Below is a small trained network, with its code and all its weights. Each question gives an input and a target symbol and asks what happens when units are switched off, that is, made to give their printed mean instead of their output.

import numpy as np


def w(rows, s, z=0):
    codes = np.array(rows[::2]) - 128.0
    scale = np.full(codes.shape[1], s)
    scale[-1] = z or s
    return codes * scale


def f(y):
    return np.maximum(y, 0)


def softmax(a):
    e = np.exp(a - a.max(-1, keepdims=True))
    return e / e.sum(-1, keepdims=True)


def log_softmax(a):
    a = a - a.max(-1, keepdims=True)
    return a - np.log(np.exp(a).sum(-1, keepdims=True))


def net(x, mask):
    ids = ['αβγδεζηθλμξστφψω'.index(c) for c in x.split()]
    T = len(ids)
    res = E[ids] + P[:T]
    u = 0
    for l in range(2):
        r = res
        for j in range(2):
            rows = slice(4 * j, 4 * j + 4)
            q, k, v = (r @ M[l][rows].T for M in (Q, K, V))
            z = softmax(np.where(np.tri(T) > 0, q @ k.T / 4**0.5, -1e9)) @ v
            o = O[l][rows]
            res = res + np.where(mask[u + j], z, o[:, -1]) @ o[:, :-1]
        u += 2
        y = f(res @ A[l][:, :-1].T + A[l][:, -1])
        res = res + np.where(mask[u : u + 12], y, B[l][:, -1]) @ B[l][:, :-1]
        u += 12
    return log_softmax(res[-1] @ U[:, :-1].T + U[:, -1])


Q, K, V, O, A, B = {}, {}, {}, {}, {}, {}
E = w([
[118,125,128],'α',
[149,127,139],'β',
[132,122,136],'γ',
[104,119,147],'δ',
[158,121,114],'ε',
[164,128,130],'ζ',
[101,119,121],'η',
[108,251,129],'θ',
[99,225,129],'λ',
[205,34,218],'μ',
[100,105,159],'ξ',
[135,112,112],'σ',
[147,126,130],'τ',
[84,97,115],'φ',
[144,119,122],'ψ',
[186,125,100],'ω',
],0.019)
P = w([
[114,110,93],'0',
[166,164,251],'1',
[104,103,89],'2',
[182,156,232],'3',
[106,104,83],'4',
[173,152,221],'5',
[121,107,73],'6',
[168,152,215],'7',
[106,100,83],'8',
[169,152,213],'9',
[169,126,31],'10',
[161,144,206],'11',
[101,101,91],'12',
[203,164,187],'13',
],0.012)
Q[0] = w([
[176,35,132],'L0H0',
[80,164,112],'L0H0',
[9,68,231],'L0H0',
[121,111,167],'L0H0',
[109,104,208],'L0H1',
[225,95,125],'L0H1',
[199,143,155],'L0H1',
[100,210,152],'L0H1',
],0.012)
K[0] = w([
[79,235,56],'L0H0',
[126,110,179],'L0H0',
[108,210,230],'L0H0',
[134,176,90],'L0H0',
[96,87,86],'L0H1',
[199,64,5],'L0H1',
[254,133,61],'L0H1',
[145,254,191],'L0H1',
],0.0085)
V[0] = w([
[177,116,73],'L0H0',
[182,147,185],'L0H0',
[177,46,204],'L0H0',
[173,121,147],'L0H0',
[2,118,134],'L0H1',
[226,58,97],'L0H1',
[111,93,169],'L0H1',
[50,151,138],'L0H1',
],0.0077)
O[0] = w([
[53,142,138,123],'L0H0',
[167,109,128,227],'L0H0',
[213,201,39,253],'L0H0',
[103,140,165,187],'L0H0',
[253,126,63,10],'L0H1',
[108,37,185,236],'L0H1',
[75,105,114,140],'L0H1',
[200,168,82,48],'L0H1',
],0.0047,0.0017)
A[0] = w([
[22,99,23,75],'L0N0',
[71,73,1,1],'L0N1',
[159,66,121,149],'L0N2',
[40,171,49,147],'L0N3',
[132,191,86,142],'L0N4',
[110,67,14,100],'L0N5',
[212,140,32,248],'L0N6',
[136,156,119,240],'L0N7',
[197,45,108,168],'L0N8',
[128,16,92,7],'L0N9',
[83,57,173,69],'L0N10',
[148,66,67,169],'L0N11',
],0.0094,0.0049)
B[0] = w([
[229,128,47,188],'L0N0',
[255,150,119,170],'L0N1',
[104,172,170,198],'L0N2',
[152,132,45,194],'L0N3',
[94,217,80,172],'L0N4',
[193,16,118,202],'L0N5',
[60,131,183,253],'L0N6',
[82,83,120,243],'L0N7',
[116,167,192,236],'L0N8',
[241,125,128,154],'L0N9',
[183,172,139,161],'L0N10',
[116,26,141,207],'L0N11',
],0.009,0.0046)
Q[1] = w([
[20,71,112],'L1H0',
[223,56,67],'L1H0',
[53,87,122],'L1H0',
[214,7,178],'L1H0',
[188,56,63],'L1H1',
[98,225,136],'L1H1',
[172,2,114],'L1H1',
[115,116,170],'L1H1',
],0.01)
K[1] = w([
[130,167,103],'L1H0',
[91,250,189],'L1H0',
[129,178,92],'L1H0',
[39,171,127],'L1H0',
[128,140,212],'L1H1',
[106,138,67],'L1H1',
[159,79,215],'L1H1',
[194,93,94],'L1H1',
],0.014)
V[1] = w([
[190,128,67],'L1H0',
[119,176,147],'L1H0',
[96,73,142],'L1H0',
[136,229,47],'L1H0',
[2,119,119],'L1H1',
[149,83,227],'L1H1',
[158,101,212],'L1H1',
[78,181,68],'L1H1',
],0.01)
O[1] = w([
[199,181,76,131],'L1H0',
[126,101,96,129],'L1H0',
[161,160,187,124],'L1H0',
[114,83,36,114],'L1H0',
[164,3,135,4],'L1H1',
[105,195,211,253],'L1H1',
[133,194,109,240],'L1H1',
[111,56,162,3],'L1H1',
],0.0059,0.007)
A[1] = w([
[172,182,149,118],'L1N0',
[103,81,93,131],'L1N1',
[41,168,89,54],'L1N2',
[75,149,138,192],'L1N3',
[247,160,177,112],'L1N4',
[79,136,137,195],'L1N5',
[83,105,190,48],'L1N6',
[149,125,62,115],'L1N7',
[197,175,69,61],'L1N8',
[148,169,134,254],'L1N9',
[140,174,193,50],'L1N10',
[115,131,191,118],'L1N11',
],0.012,0.0093)
B[1] = w([
[173,161,43,218],'L1N0',
[134,250,158,156],'L1N1',
[254,92,94,157],'L1N2',
[81,55,159,189],'L1N3',
[147,28,36,233],'L1N4',
[84,35,57,176],'L1N5',
[19,218,103,147],'L1N6',
[89,115,167,165],'L1N7',
[11,84,171,166],'L1N8',
[181,132,199,249],'L1N9',
[56,157,87,218],'L1N10',
[84,115,151,194],'L1N11',
],0.0065,0.016)
U = w([
[169,116,111,136],'α',
[106,136,148,160],'β',
[137,131,135,173],'γ',
[159,120,135,147],'δ',
[88,117,81,175],'ε',
[90,146,150,160],'ζ',
[248,128,128,150],'η',
[144,88,136,130],'θ',
[168,57,97,63],'λ',
[54,161,146,46],'μ',
[72,110,62,91],'ξ',
[177,158,141,254],'σ',
[112,132,134,114],'τ',
[150,215,83,93],'φ',
[129,135,136,142],'ψ',
[40,155,149,15],'ω',
],0.015,0.007)

Each question gives the input, a string of symbols that net reads in full, and the target symbol t.
The units are the heads (4 rows each of Q, K, V and O) and the neurons (one row each of A and B). Each row of codes is followed by its name. A weight is (code - 128) times the scale printed after its matrix; where a second scale follows, it is the last column's (O, A, B and U).
mask holds one flag per unit, layer by layer, with each layer's heads first. A switched-off unit (its flag False) gives its mean, the last column of its rows in O or B, instead of its output. The means were averaged over made-up inputs and are rounded, as every weight is.
A unit's drop is (log p(t) with every unit on - log p(t) with that unit switched off) / (log p(t) with every unit on - log p(t) with every unit switched off).
The circuit of an input: a set's keep is (log p(t) with only the set's units on - log p(t) with every unit switched off) / (log p(t) with every unit on - log p(t) with every unit switched off). Starting from the 12 units with the biggest drops (on a tie, the unit counted first), units are removed one at a time, each time the one whose removal leaves the highest keep (on an exact tie, the one counted first), for as long as the keep stays at least 0.8.
circuit, biggest first: the units of the circuit, biggest drop first
most important unit: the unit with the biggest drop
k most important neurons: the k neurons with the biggest drops, biggest first
k most important neurons of layer l: the k neurons of layer l with the biggest drops, biggest first
heads that matter: for each layer, one digit per head in row order, 1 if its drop is at least 0.15 and else 0, layers parted by /
input ε σ ε ζ σ λ ε λ β θ τ, target ξ: most important unit -> L1H0
input ε γ γ φ ψ ζ θ σ θ σ β, target ξ: 4 most important neurons -> [L1N9, L0N4, L0N11, L0N5]
input μ β ξ σ φ, target φ: circuit, biggest first -> [L1H1, L0N9]
input μ ψ ζ, target φ: 3 most important neurons -> [L1N0, L0N9, L1N2]
input σ μ σ ψ ω η ε, target φ: heads that matter -> 00 / 01
input φ λ ζ ζ τ η φ σ μ φ τ, target φ: circuit, biggest first -> [L1H1, L0N8]
input ω ω γ δ α μ φ β μ φ ψ, target φ: heads that matter -> 00 / 01
input φ ξ ζ γ η φ η μ ε σ σ ζ δ, target φ: 2 most important neurons -> [L1N0, L1N2]
input ζ β θ θ λ ζ ψ μ ψ φ γ, target φ: heads that matter -> 10 / 01
input γ θ σ φ η ω ζ φ β μ τ, target φ: 3 most important neurons -> [L1N2, L1N4, L0N8]
input μ ψ σ σ φ φ ξ, target φ: circuit, biggest first -> [L1H1, L0H1, L0N9]
input λ γ λ σ, target λ: heads that matter -> 01 / 11
input γ β λ, target ξ: heads that matter -> 00 / 01
input β τ μ, target φ: circuit, biggest first -> [L1H1, L0N9, L1N0]
input φ η ε φ, target φ: 4 most important neurons -> [L0N5, L0N11, L0N1, L0N0]
input θ ω ζ φ μ σ σ σ ψ ω σ γ β, target φ: 3 most important neurons -> [L1N2, L0N9, L0N10]
input β η ω β σ ω ψ ψ φ, target λ: 3 most important neurons of layer 0 -> [L0N5, L0N0, L0N1]
input ψ γ β ξ θ, target ξ: circuit, biggest first -> [L1H1]
input φ η η α, target φ: 2 most important neurons of layer 0 -> [L0N5, L0N1]
input σ ζ δ γ β β β ε ξ μ σ, target φ: circuit, biggest first -> [L1H1]
input ω θ β, target ξ: heads that matter -> 01 / 10
input ε ε σ σ μ ξ φ ε τ ω, target φ: 3 most important neurons -> [L0N5, L0N11, L0N1]
input η ξ α β, target η: 2 most important neurons -> [L0N11, L1N8]
input η η σ γ, target η: 2 most important neurons -> [L0N11, L1N8]
input φ λ σ σ, target φ: heads that matter -> 01 / 11
input τ α μ ε ε σ γ σ δ, target φ: heads that matter -> 00 / 01
input ζ φ σ λ φ σ β ω, target φ: 2 most important neurons -> [L0N5, L0N11]
input θ ψ λ γ γ σ σ μ ζ ω ξ, target φ: heads that matter -> 10 / 01
